Below is a small trained network, with its code and all its weights. Each question gives an input and a target symbol and asks what happens when units are switched off, that is, made to give their printed mean instead of their output.

import numpy as np


def w(rows, s, z=0):
    codes = np.array(rows[::2]) - 128.0
    scale = np.full(codes.shape[1], s)
    scale[-1] = z or s
    return codes * scale


def f(y):
    return np.maximum(y, 0)


def softmax(a):
    e = np.exp(a - a.max(-1, keepdims=True))
    return e / e.sum(-1, keepdims=True)


def log_softmax(a):
    a = a - a.max(-1, keepdims=True)
    return a - np.log(np.exp(a).sum(-1, keepdims=True))


def net(x, mask):
    ids = ['εζπτφω'.index(c) for c in x.split()]
    T = len(ids)
    res = E[ids] + P[:T]
    r = res
    for j in range(2):
        rows = slice(2 * j, 2 * j + 2)
        q, k, v = (r @ M[0][rows].T for M in (Q, K, V))
        z = softmax(np.where(np.tri(T) > 0, q @ k.T / 2**0.5, -1e9)) @ v
        o = O[0][rows]
        res = res + np.where(mask[j], z, o[:, -1]) @ o[:, :-1]
    y = f(res @ A[0][:, :-1].T + A[0][:, -1])
    res = res + np.where(mask[2:14], y, B[0][:, -1]) @ B[0][:, :-1]
    return log_softmax(res[-1] @ U[:, :-1].T + U[:, -1])


Q, K, V, O, A, B = {}, {}, {}, {}, {}, {}
E = w([
[65,249,53,64,149],'ε',
[236,178,157,30,98],'ζ',
[135,43,35,209,63],'π',
[151,97,45,48,61],'τ',
[44,165,73,186,121],'φ',
[115,129,29,145,128],'ω',
],0.012)
P = w([
[112,116,242,230,139],'0',
[109,73,56,33,110],'1',
[125,93,38,31,105],'2',
[124,73,35,51,100],'3',
[127,84,29,46,111],'4',
[139,91,24,25,105],'5',
[127,80,19,59,105],'6',
[134,83,14,61,97],'7',
[146,71,15,64,105],'8',
[125,77,28,5,95],'9',
[151,72,2,65,86],'10',
],0.0055)
Q[0] = w([
[131,138,86,118,120],'h1',
[132,133,181,160,162],'h1',
[158,140,2,85,94],'h2',
[134,141,179,156,124],'h2',
],0.023)
K[0] = w([
[159,131,198,131,123],'h1',
[82,100,5,141,133],'h1',
[123,166,255,202,58],'h2',
[122,125,87,86,119],'h2',
],0.015)
V[0] = w([
[127,135,176,104,161],'h1',
[61,104,62,120,114],'h1',
[159,99,31,52,101],'h2',
[143,7,96,191,125],'h2',
],0.012)
O[0] = w([
[167,106,117,141,105,151],'h1',
[2,23,160,78,88,3],'h1',
[119,72,87,88,201,100],'h2',
[184,82,188,210,152,70],'h2',
],0.013,0.004)
A[0] = w([
[52,61,134,162,106,3],'n1',
[114,35,182,34,72,92],'n2',
[119,123,59,91,51,78],'n3',
[15,92,173,112,165,141],'n4',
[179,175,144,102,170,137],'n5',
[182,126,175,113,149,141],'n6',
[104,188,157,190,43,105],'n7',
[129,170,130,148,18,80],'n8',
[152,73,155,146,133,50],'n9',
[58,157,101,211,198,166],'n10',
[154,33,166,149,254,160],'n11',
[189,74,166,175,158,123],'n12',
],0.0095,0.0061)
B[0] = w([
[184,125,96,240,113,149],'n1',
[191,129,255,230,152,182],'n2',
[110,169,160,161,158,254],'n3',
[117,75,186,100,51,170],'n4',
[99,35,77,194,116,228],'n5',
[91,145,62,154,117,159],'n6',
[208,76,155,102,186,193],'n7',
[113,153,171,132,219,230],'n8',
[104,188,125,129,144,133],'n9',
[164,115,73,60,42,160],'n10',
[33,211,122,132,244,193],'n11',
[80,179,74,117,38,151],'n12',
],0.0078,0.0098)
U = w([
[96,96,136,28,100,125],'ε',
[158,84,79,77,138,150],'ζ',
[91,63,110,131,121,1],'π',
[85,3,96,70,177,135],'τ',
[142,76,174,87,164,151],'φ',
[123,9,102,76,35,170],'ω',
],0.0076,0.0054)

Each question gives the input, a string of symbols that net reads in full, and the target symbol t.
The units are the heads (2 rows each of Q, K, V and O) and the neurons (one row each of A and B). Each row of codes is followed by its name. A weight is (code - 128) times the scale printed after its matrix; where a second scale follows, it is the last column's (O, A, B and U).
mask holds one flag per unit, heads first, then neurons. A switched-off unit (its flag False) gives its mean, the last column of its rows in O or B, instead of its output. The means were averaged over made-up inputs and are rounded, as every weight is.
A unit's drop is (log p(t) with every unit on - log p(t) with that unit switched off) / (log p(t) with every unit on - log p(t) with every unit switched off).
The circuit of an input: a set's keep is (log p(t) with only the set's units on - log p(t) with every unit switched off) / (log p(t) with every unit on - log p(t) with every unit switched off). Starting from the 12 units with the biggest drops (on a tie, the unit counted first), units are removed one at a time, each time the one whose removal leaves the highest keep (on an exact tie, the one counted first), for as long as the keep stays at least 0.8.
circuit, biggest first: the units of the circuit, biggest drop first
unit that matters most: the unit with the biggest drop
k most important neurons: the k neurons with the biggest drops, biggest first
heads that matter: for each layer, one digit per head in row order, 1 if its drop is at least 0.15 and else 0, layers parted by /
drop of u: that unit's drop, to one decimal
input π π τ ω τ ζ, target π: circuit, biggest first : [h2 n11 n12 n6]
input ε π φ, target ε: circuit, biggest first : [h2 n5]
input τ τ φ τ, target φ: circuit, biggest first : [n2 h1 n5]
input ε ζ τ τ τ φ, target ε: circuit, biggest first : [h2]
input φ ζ ζ ζ φ ω φ π, target φ: circuit, biggest first : [h2 n8 n7]
input π ε ε φ ω, target π: 3 most important neurons : [n11 n12 n1]
input τ φ τ φ, target ω: 3 most important neurons : [n4 n10 n8]
input π τ ζ π τ ζ τ ε φ π, target π: heads that matter : 01
input φ π τ ε ω φ, target ω: circuit, biggest first : [h1 n4]
input ε τ τ τ, target ε: 2 most important neurons : [n5 n7]
input τ φ ζ, target τ: 2 most important neurons : [n5 n11]
input ε τ ζ π τ τ τ τ τ ω, target ε: drop of h2 : 0.9
input τ π τ ε, target τ: drop of n11 : 0.1
input τ τ ω, target τ: drop of h1 : 0.3
input ω τ ζ, target ω: unit that matters most : h2
